Here is a tiny trained network, its code and every weight. The questions are about switching its units off for an input and a class, where a switched-off unit gives its printed mean instead of its output.

import numpy as np


def w(rows, s, z=0):
    codes = np.array(rows[::2]) - 128.0
    scale = np.full(codes.shape[1], s)
    scale[-1] = z or s
    return codes * scale


def norm(h):
    return h / np.sqrt((h * h).mean(-1, keepdims=True) + 1e-5)


def f(y):
    return np.maximum(y, 0)


def log_softmax(a):
    a = a - a.max(-1, keepdims=True)
    return a - np.log(np.exp(a).sum(-1, keepdims=True))


def net(x, mask):
    res = np.array(x, float).reshape(1, 2) / 4 @ E
    u = 0
    for l in range(2):
        y = f(norm(res) @ A[l][:, :-1].T + A[l][:, -1])
        res = res + np.where(mask[u : u + 5], y, B[l][:, -1]) @ B[l][:, :-1]
        u += 5
    return log_softmax(norm(res)[-1] @ U[:, :-1].T + U[:, -1])


A, B = {}, {}
E = w([
[91,156,213],'x0',
[253,138,79],'x1',
],0.0055)
A[0] = w([
[216,170,117,136],'L0N1',
[100,229,255,166],'L0N2',
[148,184,194,139],'L0N3',
[156,167,145,249],'L0N4',
[231,206,137,209],'L0N5',
],0.0077,0.0015)
B[0] = w([
[75,148,132,222],'L0N1',
[165,142,92,253],'L0N2',
[198,99,254,180],'L0N3',
[103,88,78,178],'L0N4',
[158,58,126,243],'L0N5',
],0.0078,0.0048)
A[1] = w([
[182,209,148,227],'L1N1',
[31,54,20,147],'L1N2',
[32,209,1,4],'L1N3',
[179,49,73,127],'L1N4',
[168,63,102,128],'L1N5',
],0.007,0.0034)
B[1] = w([
[79,128,111,177],'L1N1',
[155,136,96,253],'L1N2',
[128,250,124,163],'L1N3',
[101,137,150,230],'L1N4',
[125,125,138,202],'L1N5',
],0.019,0.0055)
U = w([
[111,251,63,129],'0',
[184,59,26,185],'1',
[10,162,198,6],'2',
[182,45,221,119],'3',
],0.023,0.0014)

Each question gives the input, the list of numbers given to net, and the class t.
The units are the neurons (one row each of A and B). Each row of codes is followed by its name. A weight is (code - 128) times the scale printed after its matrix; where a second scale follows, it is the last column's (A, B and U).
mask holds one flag per neuron, layer by layer. A switched-off neuron (its flag False) gives its mean, the last column of its row in B, instead of its output. The means were averaged over made-up inputs and are rounded, as every weight is.
A unit's drop is (log p(t) with every unit on - log p(t) with that unit switched off) / (log p(t) with every unit on - log p(t) with every unit switched off).
The circuit of an input: a set's keep is (log p(t) with only the set's units on - log p(t) with every unit switched off) / (log p(t) with every unit on - log p(t) with every unit switched off). Starting from all 10 units, units are removed one at a time, each time the one whose removal leaves the highest keep (on an exact tie, the one counted first), for as long as the keep stays at least 0.8.
units of the circuit, in order: the units of the circuit, biggest drop first
unit that matters most: the unit with the biggest drop
k most important neurons: the k neurons with the biggest drops, biggest first
top k neurons in layer l: the k neurons of layer l with the biggest drops, biggest first
drop when u is switched off: that unit's drop, to one decimal
input [-1,1], class 1: unit that matters most : L0N3
input [-6,0], class 0: 2 most important neurons : [L0N3; L0N5]
input [4,8], class 3: units of the circuit, in order : [L0N5; L1N2]
input [7,1], class 3: 4 most important neurons : [L0N3; L1N3; L1N4; L0N1]
input [-6,-2], class 0: 3 most important neurons : [L0N5; L0N3; L1N3]
input [-7,-1], class 0: 2 most important neurons : [L0N5; L0N3]
input [0,2], class 1: top 3 neurons in layer 0 : [L0N5; L0N3; L0N1]
input [1,4], class 3: 2 most important neurons : [L0N5; L1N4]
input [-2,-7], class 0: 2 most important neurons : [L0N5; L0N3]
input [1,5], class 3: top 2 neurons in layer 0 : [L0N5; L0N2]
input [-3,-6], class 0: drop when L0N5 is switched off : 1.5
input [-5,-7], class 0: drop when L1N3 is switched off : 0.1
input [-4,-8], class 0: drop when L0N3 is switched off : 0.4
input [8,3], class 3: most important neuron : [L0N3]
input [0,-4], class 0: drop when L0N5 is switched off : 1.1
